Below are the code and all the weights of a small trained network. Each question names an input and a class and asks about switching units off, where a switched-off unit gives its printed mean instead of its output.

import numpy as np


def w(rows, s, z=0):
    codes = np.array(rows[::2]) - 128.0
    scale = np.full(codes.shape[1], s)
    scale[-1] = z or s
    return codes * scale


def f(y):
    return np.maximum(y, 0)


def log_softmax(a):
    a = a - a.max(-1, keepdims=True)
    return a - np.log(np.exp(a).sum(-1, keepdims=True))


def net(x, mask):
    res = np.array(x, float).reshape(1, 4) / 4 @ E
    y = f(res @ A[0][:, :-1].T + A[0][:, -1])
    res = res + np.where(mask, y, B[0][:, -1]) @ B[0][:, :-1]
    return log_softmax(res[-1] @ U[:, :-1].T + U[:, -1])


A, B = {}, {}
E = w([
[7,133,148,132,104,84,126],'x0',
[160,117,142,122,159,60,2],'x1',
[134,126,132,124,122,116,134],'x2',
[143,175,186,193,195,93,151],'x3',
],0.018)
A[0] = w([
[133,119,222,143,200,83,87,68],'N1',
[254,118,76,144,153,170,138,246],'N2',
[115,41,57,63,65,149,101,255],'N3',
[165,142,203,135,145,111,59,131],'N4',
[227,107,117,137,145,121,50,116],'N5',
[142,126,84,104,122,87,18,120],'N6',
[59,118,148,131,124,72,57,70],'N7',
[167,144,135,177,179,128,171,118],'N8',
[145,230,196,203,159,106,153,160],'N9',
[219,93,64,61,109,190,158,191],'N10',
],0.013,0.0093)
B[0] = w([
[118,157,85,84,208,125,119,194],'N1',
[252,128,139,144,142,121,140,255],'N2',
[105,156,95,77,82,144,91,238],'N3',
[149,163,136,87,161,109,92,199],'N4',
[137,96,209,95,137,165,70,226],'N5',
[174,84,114,165,77,94,55,214],'N6',
[103,160,56,144,140,72,142,186],'N7',
[153,131,157,196,118,122,176,178],'N8',
[112,90,154,149,202,154,182,214],'N9',
[163,186,79,87,166,130,140,237],'N10',
],0.015,0.026)
U = w([
[142,194,59,85,188,125,132,186],'0',
[4,156,118,77,55,173,164,238],'1',
[164,116,151,102,71,161,70,57],'2',
[92,119,80,154,69,85,73,111],'3',
[169,117,143,212,134,139,177,80],'4',
[16,98,162,173,138,149,189,159],'5',
[136,109,210,124,175,141,95,3],'6',
],0.015,0.0038)

Each question gives the input, the list of numbers given to net, and the class t.
The units are the neurons (one row each of A and B). Each row of codes is followed by its name. A weight is (code - 128) times the scale printed after its matrix; where a second scale follows, it is the last column's (A, B and U).
mask holds one flag per neuron, in row order. A switched-off neuron (its flag False) gives its mean, the last column of its row in B, instead of its output. The means were averaged over made-up inputs and are rounded, as every weight is.
A unit's drop is (log p(t) with every unit on - log p(t) with that unit switched off) / (log p(t) with every unit on - log p(t) with every unit switched off).
The circuit of an input: a set's keep is (log p(t) with only the set's units on - log p(t) with every unit switched off) / (log p(t) with every unit on - log p(t) with every unit switched off). Starting from all 10 units, units are removed one at a time, each time the one whose removal leaves the highest keep (on an exact tie, the one counted first), for as long as the keep stays at least 0.8.
units of the circuit, in order: the units of the circuit, biggest drop first
unit that matters most: the unit with the biggest drop
k most important neurons: the k neurons with the biggest drops, biggest first
drop when u is switched off: that unit's drop, to one decimal
input [8,-2,3,1], class 5: units of the circuit, in order => N10, N2
input [-8,8,-1,-1], class 2: units of the circuit, in order => N6
input [7,-1,7,7], class 5: units of the circuit, in order => N9, N2
input [1,-5,-4,-4], class 1: units of the circuit, in order => N2, N1
input [5,3,-7,0], class 3: 2 most important neurons => N10, N2
input [-2,0,2,1], class 4: units of the circuit, in order => N3, N1
input [3,-3,0,1], class 5: units of the circuit, in order => N2, N10
input [2,0,-2,-1], class 1: 3 most important neurons => N2, N6, N10
input [1,8,-1,-1], class 3: 2 most important neurons => N6, N7
input [-2,1,-8,-8], class 2: 3 most important neurons => N1, N7, N6
input [8,0,-8,5], class 5: 3 most important neurons => N10, N2, N9
input [5,4,-4,0], class 3: drop when N2 is switched off => 0.2
input [7,8,-2,-3], class 3: drop when N6 is switched off => 0.3
input [-8,2,5,7], class 6: unit that matters most => N5
input [6,-5,-1,8], class 5: drop when N2 is switched off => 0.1
input [8,1,-1,-4], class 3: drop when N7 is switched off => 0.1
